Here is a tiny trained network, its code and every weight. The questions are about switching its units off for an input and a target symbol, where a switched-off unit gives its printed mean instead of its output.

import numpy as np


def w(rows, s, z=0):
    codes = np.array(rows[::2]) - 128.0
    scale = np.full(codes.shape[1], s)
    scale[-1] = z or s
    return codes * scale


def f(y):
    return np.maximum(y, 0)


def softmax(a):
    e = np.exp(a - a.max(-1, keepdims=True))
    return e / e.sum(-1, keepdims=True)


def log_softmax(a):
    a = a - a.max(-1, keepdims=True)
    return a - np.log(np.exp(a).sum(-1, keepdims=True))


def net(x, mask):
    ids = ['αβδζηλμτφψω'.index(c) for c in x.split()]
    T = len(ids)
    res = E[ids] + P[:T]
    u = 0
    for l in range(2):
        q, k, v = (res @ M[l].T for M in (Q, K, V))
        z = softmax(np.where(np.tri(T) > 0, q @ k.T / 3**0.5, -1e9)) @ v
        res = res + np.where(mask[u], z, O[l][:, -1]) @ O[l][:, :-1]
        u += 1
        y = f(res @ A[l][:, :-1].T + A[l][:, -1])
        res = res + np.where(mask[u : u + 4], y, B[l][:, -1]) @ B[l][:, :-1]
        u += 4
    return log_softmax(res[-1] @ U[:, :-1].T + U[:, -1])


Q, K, V, O, A, B = {}, {}, {}, {}, {}, {}
E = w([
[141,123,162,183,176],'α',
[54,127,134,142,125],'β',
[24,115,137,138,170],'δ',
[183,130,145,164,122],'ζ',
[141,162,147,65,234],'η',
[142,129,111,135,105],'λ',
[6,162,180,128,248],'μ',
[230,136,121,157,124],'τ',
[141,194,136,75,104],'φ',
[148,187,116,63,50],'ψ',
[151,169,179,199,111],'ω',
],0.019)
P = w([
[137,175,10,174,137],'0',
[161,122,214,136,118],'1',
[95,188,123,150,80],'2',
[188,127,222,121,111],'3',
[75,213,115,145,89],'4',
[205,140,230,115,116],'5',
[59,240,113,159,95],'6',
],0.013)
Q[0] = w([
[159,9,204,69,112],'0.h0',
[173,215,149,215,163],'0.h0',
[127,196,81,146,129],'0.h0',
],0.012)
K[0] = w([
[138,159,247,43,72],'0.h0',
[143,199,82,85,201],'0.h0',
[188,72,78,151,118],'0.h0',
],0.014)
V[0] = w([
[110,66,136,189,252],'0.h0',
[147,7,87,146,91],'0.h0',
[75,84,87,188,49],'0.h0',
],0.011)
O[0] = w([
[141,24,78,246,168,212],'0.h0',
[219,188,68,133,195,1],'0.h0',
[105,235,46,148,143,88],'0.h0',
],0.011,0.008)
A[0] = w([
[23,96,154,116,100,88],'0.n0',
[254,157,221,222,207,40],'0.n1',
[73,179,135,177,165,1],'0.n2',
[12,113,135,92,213,186],'0.n3',
],0.0076,0.0042)
B[0] = w([
[254,151,118,84,158,255],'0.n0',
[123,198,62,12,200,228],'0.n1',
[187,36,65,50,87,171],'0.n2',
[166,136,127,199,60,225],'0.n3',
],0.008,0.01)
Q[1] = w([
[153,254,3,176,101],'1.h0',
[155,131,65,191,164],'1.h0',
[109,145,85,81,185],'1.h0',
],0.0097)
K[1] = w([
[143,186,7,147,133],'1.h0',
[89,90,79,142,205],'1.h0',
[171,131,146,31,226],'1.h0',
],0.012)
V[1] = w([
[27,84,204,120,160],'1.h0',
[200,78,93,33,243],'1.h0',
[119,255,162,91,153],'1.h0',
],0.009)
O[1] = w([
[59,226,170,98,47,2],'1.h0',
[140,251,189,118,195,255],'1.h0',
[125,81,72,79,160,14],'1.h0',
],0.014,0.0076)
A[1] = w([
[217,222,115,177,160,66],'1.n0',
[131,79,2,64,103,87],'1.n1',
[198,102,68,194,96,254],'1.n2',
[196,158,62,26,197,65],'1.n3',
],0.0078,0.0061)
B[1] = w([
[138,28,23,154,91,243],'1.n0',
[190,181,196,162,133,189],'1.n1',
[50,179,103,36,143,215],'1.n2',
[71,114,244,116,151,252],'1.n3',
],0.011,0.026)
U = w([
[107,73,142,127,121,1],'α',
[81,255,142,187,203,34],'β',
[169,95,160,167,93,82],'δ',
[185,112,136,101,96,155],'ζ',
[153,200,107,115,135,242],'η',
[69,121,100,98,101,149],'λ',
[204,204,146,160,149,94],'μ',
[42,137,142,153,114,66],'τ',
[196,136,114,160,141,188],'φ',
[115,159,127,130,144,135],'ψ',
[144,128,106,75,81,248],'ω',
],0.009,0.0065)

Each question gives the input, a string of symbols that net reads in full, and the target symbol t.
The units are the heads (3 rows each of Q, K, V and O) and the neurons (one row each of A and B). Each row of codes is followed by its name. A weight is (code - 128) times the scale printed after its matrix; where a second scale follows, it is the last column's (O, A, B and U).
mask holds one flag per unit, layer by layer, with each layer's heads first. A switched-off unit (its flag False) gives its mean, the last column of its rows in O or B, instead of its output. The means were averaged over made-up inputs and are rounded, as every weight is.
A unit's drop is (log p(t) with every unit on - log p(t) with that unit switched off) / (log p(t) with every unit on - log p(t) with every unit switched off).
The circuit of an input: a set's keep is (log p(t) with only the set's units on - log p(t) with every unit switched off) / (log p(t) with every unit on - log p(t) with every unit switched off). Starting from all 10 units, units are removed one at a time, each time the one whose removal leaves the highest keep (on an exact tie, the one counted first), for as long as the keep stays at least 0.8.
units of the circuit, in order: the units of the circuit, biggest drop first
unit that matters most: the unit with the biggest drop
top k neurons: the k neurons with the biggest drops, biggest first
k most important neurons of layer l: the k neurons of layer l with the biggest drops, biggest first
input ψ μ α δ α μ τ, target μ: units of the circuit, in order	(1.n1; 0.h0; 1.h0)
input τ μ β α ζ, target α: units of the circuit, in order	(1.h0; 0.h0; 1.n3; 1.n0)
input ω β λ τ δ, target ω: most important neuron of layer 0	(0.n3)
input τ μ α α α, target α: 2 most important neurons of layer 0	(0.n1; 0.n3)
input τ τ α η α τ δ, target α: top 2 neurons	(1.n3; 1.n0)
input λ τ τ α, target β: top 4 neurons	(0.n1; 0.n0; 0.n3; 1.n3)
input μ ψ τ α, target ζ: units of the circuit, in order	(0.h0; 1.n1; 1.h0)
input ω ζ α ζ φ ζ λ, target ω: top 4 neurons	(0.n1; 1.n2; 0.n0; 1.n3)
input α δ τ, target φ: units of the circuit, in order	(0.h0; 1.n0; 1.h0)
input α λ ω μ, target δ: top 3 neurons	(0.n3; 0.n0; 1.n2)
input τ ψ τ α δ η, target μ: 2 most important neurons of layer 1	(1.n2; 1.n3)
input α τ μ ω μ, target φ: units of the circuit, in order	(0.h0; 1.h0; 1.n0; 0.n3)
input ω μ λ α, target δ: units of the circuit, in order	(0.h0; 1.h0; 1.n2)
input α α ψ α τ α ω, target φ: unit that matters most	0.h0
input μ δ δ μ, target δ: top 3 neurons	(0.n0; 0.n3; 1.n3)
input α τ α, target φ: units of the circuit, in order	(0.h0; 1.n0; 1.h0)
input τ τ α α ω α η, target α: units of the circuit, in order	(0.h0; 1.h0; 1.n3; 1.n0)
input α α ψ, target φ: units of the circuit, in order	(0.h0; 1.h0; 1.n0)
input μ τ μ β α τ α, target τ: units of the circuit, in order	(1.h0; 0.h0)
input ζ η α α τ δ, target μ: top 3 neurons	(0.n0; 1.n3; 1.n2)
input λ α ζ α λ, target β: unit that matters most	0.h0
input ω μ ψ β α α τ, target ω: units of the circuit, in order	(1.n2; 1.h0; 1.n3)
input β τ ω α τ, target η: 3 most important neurons of layer 0	(0.n0; 0.n1; 0.n3)
input β δ α α α, target η: 2 most important neurons of layer 1	(1.n2; 1.n0)
input α α δ φ τ λ α, target φ: top 3 neurons	(1.n0; 0.n1; 1.n3)
